Here is a tiny trained network, its code and every weight. The questions are about switching its units off for an input and a class, where a switched-off unit gives its printed mean instead of its output.

import numpy as np


def w(rows, s, z=0):
    codes = np.array(rows[::2]) - 128.0
    scale = np.full(codes.shape[1], s)
    scale[-1] = z or s
    return codes * scale


def norm(h):
    return h / np.sqrt((h * h).mean(-1, keepdims=True) + 1e-5)


def f(y):
    return np.maximum(y, 0)


def log_softmax(a):
    a = a - a.max(-1, keepdims=True)
    return a - np.log(np.exp(a).sum(-1, keepdims=True))


def net(x, mask):
    res = np.array(x, float).reshape(1, 2) / 4 @ E
    u = 0
    for l in range(2):
        y = f(norm(res) @ A[l][:, :-1].T + A[l][:, -1])
        res = res + np.where(mask[u : u + 8], y, B[l][:, -1]) @ B[l][:, :-1]
        u += 8
    return log_softmax(norm(res)[-1] @ U[:, :-1].T + U[:, -1])


A, B = {}, {}
E = w([
[216,190,247,134,106,238,57,20],'x0',
[249,180,7,254,148,120,40,244],'x1',
],0.0093)
A[0] = w([
[251,159,167,115,101,203,155,52,3],'0.n1',
[140,108,188,253,54,80,82,84,106],'0.n2',
[110,212,18,36,164,107,129,194,146],'0.n3',
[106,148,113,90,69,113,60,75,91],'0.n4',
[80,123,42,224,170,209,101,120,151],'0.n5',
[104,148,145,113,46,175,73,188,81],'0.n6',
[193,110,191,145,199,41,140,192,87],'0.n7',
[35,72,128,116,172,82,135,1,198],'0.n8',
],0.0077,0.0037)
B[0] = w([
[207,101,110,91,135,172,187,127,218],'0.n1',
[247,37,118,49,147,141,137,109,176],'0.n2',
[254,85,139,96,165,160,113,103,221],'0.n3',
[117,238,165,199,109,98,153,235,150],'0.n4',
[82,185,198,81,118,139,224,70,206],'0.n5',
[126,216,157,173,188,144,152,116,144],'0.n6',
[29,152,114,165,72,158,151,58,162],'0.n7',
[156,150,87,175,181,172,104,125,254],'0.n8',
],0.0076,0.0075)
A[1] = w([
[163,96,91,133,212,167,181,102,85],'1.n1',
[101,77,73,105,116,5,181,159,87],'1.n2',
[154,118,148,66,108,126,185,133,17],'1.n3',
[40,118,175,90,138,130,151,137,1],'1.n4',
[195,171,103,146,108,97,132,178,101],'1.n5',
[92,71,197,95,89,154,139,89,178],'1.n6',
[60,98,148,75,119,147,153,88,93],'1.n7',
[75,77,106,99,154,85,128,184,139],'1.n8',
],0.013,0.0032)
B[1] = w([
[47,119,153,65,76,49,81,143,247],'1.n1',
[255,115,232,67,135,245,129,69,194],'1.n2',
[48,71,170,119,124,114,106,205,160],'1.n3',
[59,217,27,194,148,113,121,134,159],'1.n4',
[42,129,67,228,175,110,161,104,190],'1.n5',
[172,112,45,171,151,136,94,128,176],'1.n6',
[152,166,69,243,137,44,178,207,175],'1.n7',
[198,117,169,140,102,199,80,81,174],'1.n8',
],0.0096,0.015)
U = w([
[252,85,172,64,150,222,109,75,238],'0',
[111,165,7,235,168,99,134,116,207],'1',
[18,89,159,44,61,56,62,164,85],'2',
[112,161,113,85,70,150,197,162,4],'3',
],0.013,0.0038)

Each question gives the input, the list of numbers given to net, and the class t.
The units are the neurons (one row each of A and B). Each row of codes is followed by its name. A weight is (code - 128) times the scale printed after its matrix; where a second scale follows, it is the last column's (A, B and U).
mask holds one flag per neuron, layer by layer. A switched-off neuron (its flag False) gives its mean, the last column of its row in B, instead of its output. The means were averaged over made-up inputs and are rounded, as every weight is.
A unit's drop is (log p(t) with every unit on - log p(t) with that unit switched off) / (log p(t) with every unit on - log p(t) with every unit switched off).
The circuit of an input: a set's keep is (log p(t) with only the set's units on - log p(t) with every unit switched off) / (log p(t) with every unit on - log p(t) with every unit switched off). Starting from the 12 units with the biggest drops (on a tie, the unit counted first), units are removed one at a time, each time the one whose removal leaves the highest keep (on an exact tie, the one counted first), for as long as the keep stays at least 0.8.
units of the circuit, in order: the units of the circuit, biggest drop first
k most important neurons: the k neurons with the biggest drops, biggest first
top k neurons in layer l: the k neurons of layer l with the biggest drops, biggest first
drop when u is switched off: that unit's drop, to one decimal
input [-3,0], class 2: units of the circuit, in order -> 1.n1
input [1,3], class 2: 2 most important neurons -> 0.n5, 0.n2
input [-7,-7], class 0: top 2 neurons in layer 1 -> 1.n2, 1.n8
input [0,-3], class 2: 3 most important neurons -> 0.n8, 0.n5, 0.n7
input [3,-4], class 1: 3 most important neurons -> 1.n2, 0.n3, 1.n6
input [0,0], class 2: 2 most important neurons -> 0.n5, 0.n4
input [-7,6], class 0: 2 most important neurons -> 1.n2, 0.n8
input [-5,4], class 0: 2 most important neurons -> 1.n2, 0.n8
input [2,-4], class 1: 4 most important neurons -> 0.n3, 1.n2, 0.n2, 1.n6
input [0,1], class 2: top 2 neurons in layer 1 -> 1.n3, 1.n5
input [3,2], class 2: top 3 neurons in layer 1 -> 1.n2, 1.n3, 1.n8
input [0,-2], class 2: drop when 0.n8 is switched off -> 1.6
input [-6,3], class 0: drop when 1.n2 is switched off -> 0.2
input [-8,-4], class 0: drop when 1.n2 is switched off -> 0.3
input [-2,0], class 2: most important neuron -> 0.n3
